Below is a small trained network, with its code and all its weights. Each question gives an input and a class and asks what happens when units are switched off, that is, made to give their printed mean instead of their output.

import numpy as np


def w(rows, s, z=0):
    codes = np.array(rows[::2]) - 128.0
    scale = np.full(codes.shape[1], s)
    scale[-1] = z or s
    return codes * scale


def norm(h):
    return h / np.sqrt((h * h).mean(-1, keepdims=True) + 1e-5)


def f(y):
    return y / 2 * (1 + np.tanh(0.7978845608 * (y + 0.044715 * y**3)))


def log_softmax(a):
    a = a - a.max(-1, keepdims=True)
    return a - np.log(np.exp(a).sum(-1, keepdims=True))


def net(x, mask):
    res = np.array(x, float).reshape(1, 2) / 4 @ E
    u = 0
    for l in range(2):
        y = f(norm(res) @ A[l][:, :-1].T + A[l][:, -1])
        res = res + np.where(mask[u : u + 4], y, B[l][:, -1]) @ B[l][:, :-1]
        u += 4
    return log_softmax(norm(res)[-1] @ U[:, :-1].T + U[:, -1])


A, B = {}, {}
E = w([
[78,90,110,10,111,161,101],'x0',
[184,232,160,75,85,169,76],'x1',
],0.014)
A[0] = w([
[165,175,92,99,160,127,134,216],'0.n1',
[122,36,137,49,143,179,40,142],'0.n2',
[251,153,158,254,187,83,57,247],'0.n3',
[150,79,141,61,202,241,45,169],'0.n4',
],0.0062,0.0015)
B[0] = w([
[139,57,127,172,154,77,214,145],'0.n1',
[186,81,197,182,81,161,161,211],'0.n2',
[88,80,136,130,52,101,93,255],'0.n3',
[88,105,173,157,125,11,153,187],'0.n4',
],0.012,0.0064)
A[1] = w([
[69,103,37,111,99,104,6,27],'1.n1',
[215,164,138,121,89,218,115,254],'1.n2',
[168,170,162,117,108,164,134,122],'1.n3',
[176,97,178,145,194,99,205,180],'1.n4',
],0.011,0.0021)
B[1] = w([
[191,218,59,4,190,173,113,166],'1.n1',
[109,34,71,137,221,167,209,208],'1.n2',
[113,65,81,144,233,97,150,178],'1.n3',
[188,252,73,93,186,171,97,254],'1.n4',
],0.013,0.0044)
U = w([
[147,88,33,141,211,152,178,93],'0',
[119,79,175,153,6,102,135,255],'1',
[253,161,47,80,115,120,97,26],'2',
],0.015,0.0045)

Each question gives the input, the list of numbers given to net, and the class t.
The units are the neurons (one row each of A and B). Each row of codes is followed by its name. A weight is (code - 128) times the scale printed after its matrix; where a second scale follows, it is the last column's (A, B and U).
mask holds one flag per neuron, layer by layer. A switched-off neuron (its flag False) gives its mean, the last column of its row in B, instead of its output. The means were averaged over made-up inputs and are rounded, as every weight is.
A unit's drop is (log p(t) with every unit on - log p(t) with that unit switched off) / (log p(t) with every unit on - log p(t) with every unit switched off).
The circuit of an input: a set's keep is (log p(t) with only the set's units on - log p(t) with every unit switched off) / (log p(t) with every unit on - log p(t) with every unit switched off). Starting from all 8 units, units are removed one at a time, each time the one whose removal leaves the highest keep (on an exact tie, the one counted first), for as long as the keep stays at least 0.8.
units of the circuit, in order: the units of the circuit, biggest drop first
unit that matters most: the unit with the biggest drop
k most important neurons: the k neurons with the biggest drops, biggest first
top k neurons in layer l: the k neurons of layer l with the biggest drops, biggest first
drop of u: that unit's drop, to one decimal
input [7,0], class 1: units of the circuit, in order	(0.n2)
input [8,6], class 1: top 3 neurons in layer 0	(0.n4 0.n2 0.n1)
input [7,-5], class 1: units of the circuit, in order	(0.n2 1.n2)
input [-4,5], class 0: 2 most important neurons	(0.n4 1.n2)
input [7,-6], class 1: top 2 neurons in layer 1	(1.n2 1.n3)
input [5,5], class 0: top 2 neurons in layer 0	(0.n3 0.n2)
input [3,-2], class 2: units of the circuit, in order	(0.n3 1.n4 1.n2 0.n2)
input [-3,0], class 2: 3 most important neurons	(1.n1 0.n2 0.n3)
input [8,8], class 0: 2 most important neurons	(1.n2 0.n3)
input [2,-1], class 2: 2 most important neurons	(0.n3 1.n4)
input [3,4], class 0: 3 most important neurons	(0.n3 0.n2 1.n3)
input [-8,5], class 1: top 2 neurons in layer 1	(1.n4 1.n1)
input [-8,-5], class 1: 4 most important neurons	(0.n3 1.n2 1.n3 1.n1)
input [5,-1], class 1: unit that matters most	0.n4
input [-3,-3], class 2: top 3 neurons in layer 0	(0.n2 0.n4 0.n1)
input [-1,-2], class 2: 2 most important neurons	(1.n1 0.n2)
input [-6,6], class 0: 3 most important neurons	(1.n2 0.n4 1.n3)
input [0,-1], class 2: 2 most important neurons	(0.n2 1.n2)
input [7,3], class 1: 2 most important neurons	(0.n4 0.n2)
input [1,-1], class 2: unit that matters most	0.n3
input [-2,4], class 0: 2 most important neurons	(0.n4 1.n2)
input [3,-3], class 2: top 3 neurons in layer 1	(1.n4 1.n2 1.n3)
input [6,8], class 0: 2 most important neurons	(1.n2 0.n3)
input [7,5], class 1: 2 most important neurons	(0.n4 1.n4)
input [7,-1], class 1: drop of 0.n2	0.5
input [2,5], class 0: drop of 0.n3	0.9
input [-6,-2], class 1: drop of 1.n3	0.0
